Below is a small trained network, with its code and all its weights. Each question gives an input and a class and asks what happens when units are switched off, that is, made to give their printed mean instead of their output.

import numpy as np


def w(rows, s, z=0):
    codes = np.array(rows[::2]) - 128.0
    scale = np.full(codes.shape[1], s)
    scale[-1] = z or s
    return codes * scale


def norm(h):
    return h / np.sqrt((h * h).mean(-1, keepdims=True) + 1e-5)


def f(y):
    return y / 2 * (1 + np.tanh(0.7978845608 * (y + 0.044715 * y**3)))


def log_softmax(a):
    a = a - a.max(-1, keepdims=True)
    return a - np.log(np.exp(a).sum(-1, keepdims=True))


def net(x, mask):
    res = np.array(x, float).reshape(1, 2) / 4 @ E
    u = 0
    for l in range(3):
        y = f(norm(res) @ A[l][:, :-1].T + A[l][:, -1])
        res = res + np.where(mask[u : u + 7], y, B[l][:, -1]) @ B[l][:, :-1]
        u += 7
    return log_softmax(norm(res)[-1] @ U[:, :-1].T + U[:, -1])


A, B = {}, {}
E = w([
[155,42,185,232,188,131,158,253,140,224,53,28],'x0',
[228,67,209,76,137,254,218,123,79,130,203,142],'x1',
],0.00052)
A[0] = w([
[157,120,146,127,146,142,135,137,114,152,115,111,13],'L0N0',
[100,97,139,230,174,83,118,213,165,182,56,49,70],'L0N1',
[80,92,130,249,176,61,107,234,185,192,27,33,2],'L0N2',
[134,123,129,126,125,138,128,125,124,128,130,125,56],'L0N3',
[39,223,31,130,93,51,32,100,169,97,92,137,36],'L0N4',
[104,103,132,220,160,85,121,202,169,177,59,56,101],'L0N5',
[130,168,111,70,61,138,137,57,140,57,196,199,128],'L0N6',
],0.0016,0.00073)
B[0] = w([
[70,91,98,108,47,119,125,144,147,99,156,125,120],'L0N0',
[127,125,80,130,113,174,46,128,31,121,60,108,221],'L0N1',
[184,157,110,85,132,157,20,76,18,149,56,107,252],'L0N2',
[96,118,130,87,103,124,94,148,118,139,121,109,118],'L0N3',
[54,31,146,144,113,47,216,123,207,123,229,176,201],'L0N4',
[130,132,105,144,128,167,55,122,37,129,57,111,209],'L0N5',
[168,160,107,141,113,126,8,128,52,140,12,76,171],'L0N6',
],0.0011,0.0026)
A[1] = w([
[99,122,117,133,125,91,121,133,145,136,127,117,57],'L1N0',
[46,60,91,178,122,62,121,139,151,158,148,195,8],'L1N1',
[139,177,142,126,156,109,142,130,171,138,125,104,115],'L1N2',
[125,120,146,229,177,102,148,182,159,178,94,90,121],'L1N3',
[165,94,154,127,151,168,144,169,93,167,123,113,154],'L1N4',
[108,133,124,118,144,112,172,98,170,105,190,212,140],'L1N5',
[17,142,81,134,112,6,126,115,197,123,145,162,112],'L1N6',
],0.0023,0.0015)
B[1] = w([
[184,123,148,86,126,199,132,93,50,109,164,97,103],'L1N0',
[231,132,154,74,98,217,144,82,73,69,188,154,140],'L1N1',
[181,71,158,91,95,175,128,128,45,155,117,145,100],'L1N2',
[108,130,42,161,45,202,55,148,62,119,45,143,139],'L1N3',
[56,88,87,186,77,51,143,158,189,48,182,169,203],'L1N4',
[107,119,76,161,159,49,43,82,59,216,76,46,153],'L1N5',
[187,46,166,175,66,69,126,77,51,28,247,192,251],'L1N6',
],0.0011,0.0017)
A[2] = w([
[148,161,162,87,149,114,180,96,173,94,201,157,2],'L2N0',
[140,137,127,99,112,172,138,88,84,126,142,125,34],'L2N1',
[239,69,203,151,145,190,141,143,28,170,121,70,146],'L2N2',
[141,215,107,74,136,137,74,37,70,97,126,158,11],'L2N3',
[163,254,124,62,148,131,76,39,101,116,116,147,38],'L2N4',
[129,151,128,86,127,172,131,80,96,136,138,128,18],'L2N5',
[175,161,170,70,158,155,183,97,166,94,195,154,67],'L2N6',
],0.0017,0.00053)
B[2] = w([
[140,140,108,141,118,107,39,110,61,188,49,121,109],'L2N0',
[84,104,123,195,128,62,90,184,167,162,69,105,130],'L2N1',
[9,218,53,110,129,26,82,47,177,53,163,136,254],'L2N2',
[123,68,86,193,108,190,215,203,149,123,138,104,247],'L2N3',
[173,105,79,146,60,224,251,243,202,132,139,214,234],'L2N4',
[106,90,122,199,106,78,98,208,148,149,52,124,118],'L2N5',
[130,181,130,117,135,64,47,108,131,192,39,132,121],'L2N6',
],0.0011,0.00091)
U = w([
[85,109,44,184,145,164,17,156,27,113,2,60,151],'0',
[169,198,152,83,143,81,70,91,160,182,67,157,117],'1',
[141,207,102,123,139,149,162,98,103,85,163,95,1],'2',
[65,63,161,178,171,187,198,195,168,55,190,81,134],'3',
[108,138,194,74,197,79,175,71,184,173,191,84,126],'4',
[204,174,51,108,57,229,224,193,193,148,93,200,142],'5',
[152,81,86,162,56,19,106,15,71,31,246,203,147],'6',
],0.0061,0.007)

Each question gives the input, the list of numbers given to net, and the class t.
The units are the neurons (one row each of A and B). Each row of codes is followed by its name. A weight is (code - 128) times the scale printed after its matrix; where a second scale follows, it is the last column's (A, B and U).
mask holds one flag per neuron, layer by layer. A switched-off neuron (its flag False) gives its mean, the last column of its row in B, instead of its output. The means were averaged over made-up inputs and are rounded, as every weight is.
A unit's drop is (log p(t) with every unit on - log p(t) with that unit switched off) / (log p(t) with every unit on - log p(t) with every unit switched off).
The circuit of an input: a set's keep is (log p(t) with only the set's units on - log p(t) with every unit switched off) / (log p(t) with every unit on - log p(t) with every unit switched off). Starting from the 12 units with the biggest drops (on a tie, the unit counted first), units are removed one at a time, each time the one whose removal leaves the highest keep (on an exact tie, the one counted first), for as long as the keep stays at least 0.8.
circuit, biggest first: the units of the circuit, biggest drop first
unit that matters most: the unit with the biggest drop
k most important neurons: the k neurons with the biggest drops, biggest first
top k neurons in layer l: the k neurons of layer l with the biggest drops, biggest first
drop of u: that unit's drop, to one decimal
input [-1,2], class 1: 4 most important neurons -> L0N2, L0N1, L0N5, L1N3
input [-6,1], class 5: unit that matters most -> L0N6
input [-5,6], class 5: circuit, biggest first -> L2N4, L1N6
input [1,6], class 4: top 2 neurons in layer 0 -> L0N2, L0N1
input [-2,3], class 5: 2 most important neurons -> L0N4, L1N6
input [1,-8], class 6: 2 most important neurons -> L0N4, L1N6
input [-1,6], class 1: top 3 neurons in layer 2 -> L2N6, L2N0, L2N3
input [0,5], class 4: 2 most important neurons -> L0N2, L1N6
input [4,5], class 3: 2 most important neurons -> L1N6, L1N4
input [4,4], class 3: top 2 neurons in layer 1 -> L1N4, L1N6
input [1,1], class 3: 2 most important neurons -> L0N6, L1N6
input [-5,7], class 5: 2 most important neurons -> L2N4, L1N6
input [-1,4], class 1: 2 most important neurons -> L0N4, L1N6
input [-3,8], class 1: 2 most important neurons -> L1N6, L2N6
input [-4,1], class 5: most important neuron -> L0N6
input [1,-5], class 6: 3 most important neurons -> L0N4, L0N6, L1N6
input [-8,2], class 5: 2 most important neurons -> L0N6, L2N4
input [2,7], class 4: top 2 neurons in layer 0 -> L0N1, L0N5
input [-1,5], class 1: top 2 neurons in layer 2 -> L2N6, L2N0
input [0,-4], class 6: most important neuron -> L0N4
input [-3,4], class 5: drop of L0N6 -> 0.1
input [-8,5], class 5: drop of L2N4 -> 0.1
input [0,6], class 4: drop of L0N2 -> 0.4
